Rows with their classes
[ 4 -3  2 -2 -3 -3 -2 -8 -2 -1  2  0  2  0 -3  4 -1 -3  8  1 -1 -4 -3  3
 -4]	j191
[ -9   6 -13   0   0  -1  11   3  12  -3  -1   1   4   2   4  -1  -5  -1
   3   6  11   5  -1  -6   5]	j719
[  2   0   4  -1  -2  -1  -3  -3 -14   3   1   6   4 -18   1  -4   3  -4
  -6  -2 -10   6  10   1  -6]	j568
[ -8   7   0  10  -2   4   2 -14  -9  -7   9  -4  -2   2   1   2  12  -5
   1  -5 -14   7  -4   4   6]	j64
[ -3  12  -4   7   2   5   6  -1  -2   6   6  -3   3   3  -7 -15   2   1
  -3  -6  -4  -6   5   0  -2]	J691
[ -9  -3   1   4   0   0   2   5  -3   4   0  -1  -1   0  -8 -24   7  -6
  -5   0 -14   5  -5   0   4]	J198
[-17  10 -11  12  -2   3   2  -4  10  -2   9  -8  -1   1   0 -11  -2  -2
  10   3  -2   6  -9   4   7]	J691
[ 3 -8 -1 -1 -1 -3 -3  6  5  3 -4  5  0 -1 -5 -9  4  6 -2 -6 -2 -1  1  0
 -3]	j571
[ -9 -10   6  21   2   5   5   7   4  -2   7  -7 -10  -2 -13 -41  11   2
  -2 -13 -20   8   2   1  13]	J198
[-3 11  7 -1  0 -4  1 -6 -2 -4  6 -3  2  5  5  1 -2 -8 -4 -3  1 -4 -7  0
 -8]	J691
[ -5  -5  21   3  -2   1   1   1 -14  -6  10   1  -8  -2  -2 -10   1  -8
   2   0 -10   0 -11   3   6]	j191
[ 4 -1 -2  0 -7 -7 -1 -9 -8 -5 -1  4  4  0 -5 -9 13 -1  6 -1 -8  6  6  0
  3]	j568
[ 3 -8  0 -6  2 -1  0  4  6  4 -7  2  5  1 -5  0  1  2  2 -4  0 -2 -6  5
 -8]	j571
[ 10  12 -16 -23  -1  -6 -10  -7  -5  13  -8  12  17   6   8  41 -15  -5
   2  16  20   0   3 -13 -23]	j568
[  9   3 -14  -2   3  -4   0   3   4   8  -4   2   7   1 -12 -14  -3   8
   1   6   2   8  -7  -1   5]	J198
[  2   4  -9  -4  -2  -1   0 -10 -11  17  -4   6   7  -2   5  -3   1  -5
   5   1 -10  -7  11   2  -2]	J198
[-14   3   0   5   6   2   2   8  -4   1  11  -3  -1   2  -2  -4   1  -1
  -1  -8  -6   6   4   4   1]	j64
[  0   9   7   5  -1   3   0   2  -2   0   1  -3   3   0  -4 -24   2  -8
  -6   2  -3   1   3   0  11]	J198
[ 12  12  -3  -9   0   1   2   1  -5  21 -10   6   7  -3  -1  14 -21  -5
   3  12   6 -12  13  -5 -10]	J198
[  6  -1  15   9   0  -3   2 -12  -8 -24  11   2  -4   2   1 -19   4   1
   1 -11 -19  -5  14   2  -4]	J89
[  9 -16  12  -1   1  -1   2  10  -2   4   5  -4  -2   0   2  -2  -3   2
   1   1  -6  -7  -1   2 -10]	j191
[ -2  -3   6   8  -2   0   1  -5  -3   7   7   1  -1   0  -3 -12   5   0
   3 -10  -3   3   0   6   1]	J89
[  2  -3  12   3  -2   0   0   2   0  -1  -7  -2  -3   0  -7   5  -3   1
   7   5  -1  -2 -12   2   1]	j191
[ -8   6  -6   4   5   4   3   7   1   5   5   3   3   2  -6 -14   0   1
  -2  -5  -2  10   1   2   0]	j719
[ -1  11   7   1  -2   4   4 -14   2  -7   2  -1   3   1  -1   4   0  -1
   2   1   3 -13   0   5   5]	J691
[  1   2  -7   3  -2  -2  -5 -13 -14   8   0   8   4  -2  -2   5  11  -7
   0  -4 -14  10  12   1  -3]	j568
[ 2 -1 10 -7 -2 -5 -3  5 -8 13 -2  2  1 -2  2  4 -8 -5  6  9  0 -8 -8 -3
 -8]	j191
[ -3  16   7   5   3  -3   1 -11  -7  -5  14   1  -2   0   4   7   1  -4
   2  -3  -4   3   8   1   3]	J691
[  1 -12 -11   3   0   2   2   4  16  11  -1  -1  -5   2  -2 -10   0   2
   4  -5  -3  -2  -3   5   3]	j571
[ -9   3  -7   6   5   1   0  -2   6  -4   2   2   6   3  -8 -12   3   2
  -4  -5   6   9   3  -1   2]	j719
[  3  -8  -4   3   1  -2  -3  -2 -14  -3   0   3  -4  -1  -2 -20  15  -5
  -7  -8 -16  12   9  -3   3]	j568
[  0   7 -15  -4  -2  -5  -1   3   2  11  -6   0   6  -1  -3   1  -5  -4
  -3   9   3   0   3   0   2]	J198
[  7   8  -3  -6  -2  -1   2  -3  -4  20  -3   1  10  -1  -1  -2  -8  -8
   2   8   0 -12   2  -1  -4]	J198
[ -3   3  -7   6   8  -2  -1  -5   1  10   3   3   1   2  -2 -13   1   0
  -2  -4  -7  -1  15   3  -4]	J691
[-13 -11   6  11   5   5   6   3 -10   1   5  -3 -12  -1 -10 -35  14   0
  -1 -13 -19   2   0   2   7]	J198
[ -2 -10   7  -2  -5  -6  -4   2   9  -2   0   2   4   0  -3  -6   2   3
   3  -1   2   1  -4   7  -7]	j571
[-12   3  -7   3   0   1   4   2  11  -4   3  -2   2   3  -1 -13   0  -3
   0  -2   5   7  -6   2   7]	j719

Rows, each with its class
[ 19  -7 -12   6  -3  -3  -4   3  -1  17  -7   3  11 -12   3  -4  -5   8
   6   3   5  -2  -2   3   8]	J36
[  0   4  -2  -1  15 -14 -26 -20  19  -3  -1  -6   8  -2   4  -8 -19   1
   2   1   7  -3  -3  -7  17]	j301
[ -4  -1 -20  21   5  -9 -11   5  13   0   1 -16   4 -14   8  -7  -8   4
  -2   1   7   4  -2   7  14]	j687
[ 19   0  -7   1  13  -7   1 -11  13   9 -15 -10   7 -25   2  -4 -12  11
  -6   4   5  -8   5   2  19]	J36
[-12   5 -20   4  12 -17 -21  14  -4  -9   6   2  14   0 -12  -4  -8   8
   3  20   3  -2  -3  13   7]	j301
[-20   3 -17  11   2 -10   2  13   6  -8   2   1   0 -10  -5   0   0  13
   4  20   6  -6  -4  19   9]	j301
[ -6  -9 -11  10   9 -10   2  -2   7  -2  -4  -4   7  -5   8  -9 -10   3
  -1  14   1   1  -5   0  10]	j934
[  1   1 -13  12   9   1 -14  -5   7   4 -11 -12   9   8  16   3 -12   1
   0   9   4   2   3  -2  19]	J36
[-15   4 -13  -2  11 -21 -26  14  15  -4  -3  -6   8 -16   2  -7  -4   0
   3 -11   5   6  -9   8   2]	j301
[ -4  -9  -6   2   0  -9  -7   9  11   7 -12   5   2 -16  -2  -6  -9  12
   7  10   9   4  -6   6   6]	j301
[  6   3  -8   8   6 -20 -13  -1   1  -3 -13   1   5 -14  -4 -11  -3   5
   3   6  -1  -1  -4   0  16]	J36
[ -5  -3 -20  19  10 -13 -23   9  25 -25  -2  -7   8  -6  -7  -6  -4  16
   4  18   5  -5 -13   7  12]	j301
[-11   0 -12   5  10 -12 -25   6  28  31  -1   6   7  -6  -5 -10  -4   7
  -2  21   8   0 -17  16  12]	j301
[-12  13 -15   4   7 -11 -27  15  16 -10  -6   0   8 -24  -1  -5  10  17
  -1  18  13  -3   0  -2   7]	j934
[ 14   1  -7   5  20 -11   4 -33   4   1  -7 -17  12  10   5 -10 -14   3
  -5  15  -2  -7  -1  -2  19]	J36
[ -1  -3 -18   6  26 -16 -30   0  10   4 -16  -2  15 -14  -8  -9 -18   4
  -5  16   8  -2 -20   2  10]	j687
[  0  16 -10  13   9 -10  -7  -9  17   9  -4   5   3  -7   7  -7 -15   9
   5  27  14   5 -11  16  31]	j301
[-19  -2 -30  13   5 -12 -35  29   6  -1   5  24  -6 -30 -13  -1 -10   2
  12  39   7   4 -34  19  20]	j301
[ 10   3  -9  11  16   0 -10 -13  -5   8 -13 -37  11   1  10 -14 -11  -8
  -2  12  -2   8 -17   0  17]	j687
[ -1   5 -35  -3   9 -23 -27   1  23 -22 -16   2   8 -39   5  -8  -9  14
  -5   3  24 -11   6   1   8]	j301
[-14  -3 -28  19   1 -28 -37  44  26 -12  -4  -3  -6 -37   7 -10  -4  36
 -14   4  15   5  -3  11  20]	J36
[ -5  -5 -17   5   6 -15 -17  24  13  -2   0 -16  -4  -9 -11  -3  -7   5
   1   4   7   2   9   1  19]	J36
[ -3  -4 -20  22  21  -9 -22   0   3   2  -1 -10  13 -12   4 -13 -19  -2
   5  12 -12   5  -9  15  21]	j687
[  3   7 -10   1   7  -5  -3  13  -3   0  -2  -9   5 -17   4  -6   0  21
  12   5   6 -12  -1  14  14]	j687
[ -1   7 -29   3   5 -12 -16   2  10   3  -1  13 -10 -23  -3  -3 -12   7
  11  24   7   8 -18  15  25]	j301
[ -5   6 -15  12  13   2  -5   1  12   2 -10   1   7 -22   3  -8 -16   8
   0  20   4   1  -5   4   9]	j934
[-12   7 -17  22  -1  -9  -8  20  14   0  -3  -3   1 -13 -11   2   0  10
   3  14  12   9 -11   8   0]	j301
[  6   7  -6  10  12  -6  -7   8   2   1   5   4  -5 -14  -2 -10  -4   8
   8   4   1   4  -2  10  14]	j687
[ 13   0 -10   3  11  -5  -7  -4   3  -6  -3  -8   9 -28   9  -9  -7  14
   0  13   1  -8  15   8  12]	j687
[-10  -4  -3  11   8  -5  -7   2   1   7  -8   1   5 -22  -5 -11 -10  15
   4  15  -4   9  -2   7  21]	j301
[  1  -1  -5   2   6 -11  -3  10   8   0  -8   8   4 -28   0  -5  -4  14
  13   8  10  -7  -9   5  16]	j301
[ -1  -8 -12  17  11  -4 -10   6   5   3  -8  -2  -2  -8  -3 -13  -7   8
  -2  16   2 -12  -6   0  22]	J36
[ -5   7 -19   2  11 -12 -10  16  10  -5  -7   6  12 -26   4   3  -9  18
   6  19  11  -5  -2  15  15]	j301
[ -8  15 -11   8  14  -6 -16  -1  17  -1  -4   6  -2 -18 -10  -7  -2   8
   7  20  11  -1   1  14  25]	j301
[ -2   8  -8   9  11   5   1  -7   4   2 -14  -7  19  17   7 -13 -10   7
  -2  23   5  -8  -1   2  11]	j934
[ -5 -11 -17  16  10   2  -1  22   2  -4  -1  12  17 -16   5 -16   0   8
  10  13  13   4 -12  21  23]	j934
[ -4   9 -24   6   6 -10 -10  14  19  -3  -2  -1  10 -23   0  -4 -13  17
  11  20   4   3  -6  -1  16]	j934
[ -6   2 -27  16  -9 -11 -26  53  17  -6   8   8 -16 -39  -8   8   7   5
   1   4  13  11 -16   5  14]	j301
[-19   6 -17  22  -1  -7 -16  10  21 -14   2  -1  -4 -25  -3  -6 -10  28
  17  15  13   7   2   1  23]	j301
[ -1  -1 -18  10 -13 -11  -5  26   6  -2  -8 -10 -15 -20  -3  14  16  13
   5   4   1   6  -6   8  15]	J36
[ -4   6 -18  -6   8  -7  -9   5  18   2  -5  10   8 -18   2  -3  -8  14
  11  30   6  -6  -9   9  10]	j301
[ -3 -15 -18  12  12  -1  -9  10   5   4  -5   8  -1 -17  -5  -3 -15   8
  11  12   8  -2 -10  14  21]	j301
[-14  -2 -11  21  -5  -6 -36  35  16  -1  -4 -36 -16 -16 -12  16 -12   5
   6   9 -16   6 -25   0  16]	j301
[  4   0 -14   6  19  -4 -11 -15   1   3  -9  -5  17   0  10  -9 -12   2
  -7  17  -3   3  -3   0  15]	J36
[ -5   8 -20  10  13 -26 -13  11   4   5  -1  -8   4  -6   4 -11  -6  13
   1   6  -1   2   2  17  21]	j301
[ -6  13 -19  21  19 -17 -18 -18  23   6  -8 -11  13   8  14 -11 -12  10
   7  24   3   0 -19  14  29]	j301
[  4   5  -4  -1  10 -12 -24 -10  16 -21 -10 -12   1 -35   4   4  -5   9
  34  -4   8   2 -16  -4  16]	J36
[-17  12 -13   6  15 -21 -38  -8  29  -3  -1  -4  12  -3  -1  -3  -7   2
  -7  15   6  24  -4   9  17]	j301
[ -4   6 -15  13  16 -18 -37   3  13   2  -4 -10   6 -10  -3  -4 -19  -1
   6  14  18   9 -16  17  19]	j301

Rows with their classes
[  7  12  -4   3   5  -6   2  -4  -1  -1   3   1   4  -1   5  23  -5 -20
   2  -1   4  -4   6  20   4]	j30
[  2  -3   4   7   0   5 -11   1   9   3   8   3   0   1   6  -5  -5 -15
  -4  -1  -3  12   5   5  -3]	j357
[  7   0  -5   4  -1   1   3   4 -14   1   4  -6   3   1   5  12  -9 -17
 -23  -9   4 -16  -3   6  -4]	j30
[ 10   2  -9   3 -10  -7   1  -4 -24  -1  -2   1   2  -8   9  26  -2   1
   0   0  -1   2   6   9  -1]	j122
[  6   3  12  20  17 -26   1   5  13  -1  16   2  -3   8   0  10  10 -29
  -8 -14   6   7  -2  -3   3]	j17
[  8   2   5   5   3 -20   2  -1  10   1   1  -2  -1 -12  -5  23   6  -9
   5  11   0   8  -2  11   5]	j122
[  5   5   3  19   2 -14   1  -1  40   3  13  -5   8  -1   4   9   0  -2
  -6   2  -4  10  11   7  -3]	j357
[  2   0   2   7 -12  -7   0  -4  18  -1   1  -3   3  -2   9  13   4  -6
  -1   2   4  12   1   1   4]	j357
[  7  -5  -2  -8  -6   3   6  -1 -16  -1  -3  -4   2  -3   3  14  -8  -4
   7   2   4  -6   2   4   1]	j30
[  4  -6   1  -1  -8  -9   3  -1  -1   1  -5  -1   2  -6   2 -11  -7   6
  -3  -4   0  -5  -2  14  -2]	j30
[ -3  -7   6  -3  -8   4   2   3  -6  -2  -4   6   1   3   1  -4   3 -19
  -3  -7   5 -12  -6   3  10]	j30
[ 8 -1  1  7  2 -4  1 -3  6  3  3  2 -5 -1  0  8 -2 -5  5 11 -2 19 -2  0
  3]	j30
[  8   2   9   9   6 -12  -5  -4   6  -1   3  -2   0   0   0  13   4  -3
   3   6   1   6  -2   4   6]	j357
[ -4   0   3  -2   1  -1   3   0  27   0   5   4   4  -4   3   7   3  -9
   0  -8   5 -25  -3   1   5]	j357
[ 20   0   7   0  -6 -30   3  -5  25   3   2  -4   2  -2   4  16  -2  -6
  -5  21   2  29  -7  11   6]	j30
[  8  -6   0  -4  -4   5   3   2 -23  -3   0   3   5  -2   2   9  -4 -18
   3 -18   5 -26  -6   6  14]	j30
[  6   5  -2  37  -2 -25  -1   1  21   3 -10   4   0 -11   7  31  -6   0
   0  22   4  20  -1  -4   5]	j122
[  5  20  -1   3  -5 -20   2  -6   6  -4  -5  -1  -2 -12   3  19  -4  14
   0  21   1  29   1   7  -6]	j122
[  1 -15   1  10  -3 -13 -16  -3  19   2   4   0   2   4   3 -10   0   5
  -6  19  -5  33   6  11  -5]	j357
[  3  -3  -3  -1   2  -2   4   4  -3   2   6  -1   1   2   1   8  -7 -13
  -7 -10  -1 -21  -3   3   3]	j30
[  2   5  -5   5  -5  -7   2  -3 -10   5  -3   0   2 -10   2  35  -6   3
   1   6   6  -1   1  -3  -6]	j122
[ 10  -1  -5  -2   7   6   3   5 -28  -4   4   0   5  -5  -3 -11 -11  -2
   8 -33  10 -42   8   5   2]	j122
[  4   2   3  -3  -4  -3   2  -1 -12   2   2   0   8  -7   0  26  -4  -8
  -3 -20  13 -47   0  18  10]	j122
[  0   2   8   4  -3 -10  -2  -3   7   4   2   3   2  -3   8  24  -1 -13
   0  10   1   2 -10   7   7]	j30
[  4  -2   1  13   5 -34   2  -6  43   6  18  -5   1   9   2   6  -3 -22
  -4  16  -3  44   5  25  -2]	j17
[  7  -3  -1  -4   2  -6   2   0 -13   0   1   1   6  -3   1   5  -6  -5
   1  -5   5  -6   1  10   2]	j122
[  5   5   2   9   8  -2   8  -1  -2  -2   5  -2   8   3  -2  -7  -7   0
  -8 -10   2 -13   4  17   8]	j17
[  9   3   4   9   2 -26  -1 -11  45   9  -1   1   1  -6   7  17   2  15
  -6  52   0  51  -4  11   6]	j30
[ -1   2   4  -2   7  -5   2  -3  13  -3   5   0   0  -1   1  11   2  -5
   5 -11   6 -18   7  11   6]	j122
[ 10   1   6   7   1 -18   0  -2  26   1   6   1  -2  -3   5  19   8 -14
  -3  10   5  26  -7  10   6]	j30
[  3   1  -6   5  -1 -35   5  -5  24   6   1  -4  -3 -11   6  19  -5  20
  -5  34   0  39   0   2 -12]	j122
[ -3   6  10  -3   6  -8   0  -4  -7  -6  17  -7   8   4   3  41   5  -6
  -9  12   3 -23  -5  20  -5]	j17
[ -2  -7   2   1   0  21  -6   8 -22  -6  -1   0 -12   9  -4 -32   2  -7
  -6 -34   1 -10   7  -3   1]	j357
[  2   0   1   9   0  -6   2  -4  28  -1   6   0   0   1   5   5   2 -15
  -3  -2  -3  13   5  14   0]	j357
[-6  2  4  1 -5  3  1 -3 20  2  2  3  1 -1  3  0  7 -6 -2  3  0  7 -2  4
  3]	j357
[ 13  -3   4   2   7 -39  -1  -3  12   3   4  -1  -3  -8   4   1  -3   7
   6   3   3  27  11  12   2]	j30
[  0   1   3  -4   6  -1   3   4  12  -3  10   1   5  -5  -2  15  -1 -19
   1 -41   8 -45   6  12   5]	j357
[  3   0  -2   2  -1 -11  -4  -7  -2   2   0  -1   3  -3   3  17  -3   6
  -1  19  -2  20   2  10  -8]	j122

Rows, each with its class
[  1  -5   6  -9   2  -8 -12  15   6  -4 -14   1 -10  -4   0 -13   0 -14
 -12 -10   1  -7  -3  -7  -5]	X
[ -1  -5   6   2  -9   1 -10   4  12   1 -12  -3  -9   5   9  -4  17 -17
  -6  -8   4 -11  -4  -7   1]	L
[  1  -9   5  -3  -1  -6 -12  13   6  -5  -6   1  -6  -1  -2  -5   1 -12
  -9  -8  -3  -3   1  -3  -1]	L
[ -1  -4   8   1  -9   0  -9   5  14   0  -8  -3  -9   5   5  -6  16 -15
  -8  -8   2 -11  -2  -7   1]	E
[-3 -2 -9  3  1  2 -1 -3 -3  6 -3  1 -2  1  7  6  1 -5  2  2  6 -1 -3 -1
 -5]	E
[ -2 -16   1  -1  -7  -4 -19   9  12   6 -14   2 -13   1  -3  -6   8 -10
 -11  -6   0  -5  -1  -9   5]	L
[ -4 -16  -6   2  12  -2  -7  13   6  -5   2   3  -2  -2  -2   7  -7 -19
  -2  -9  -4  -1   3   3 -12]	C
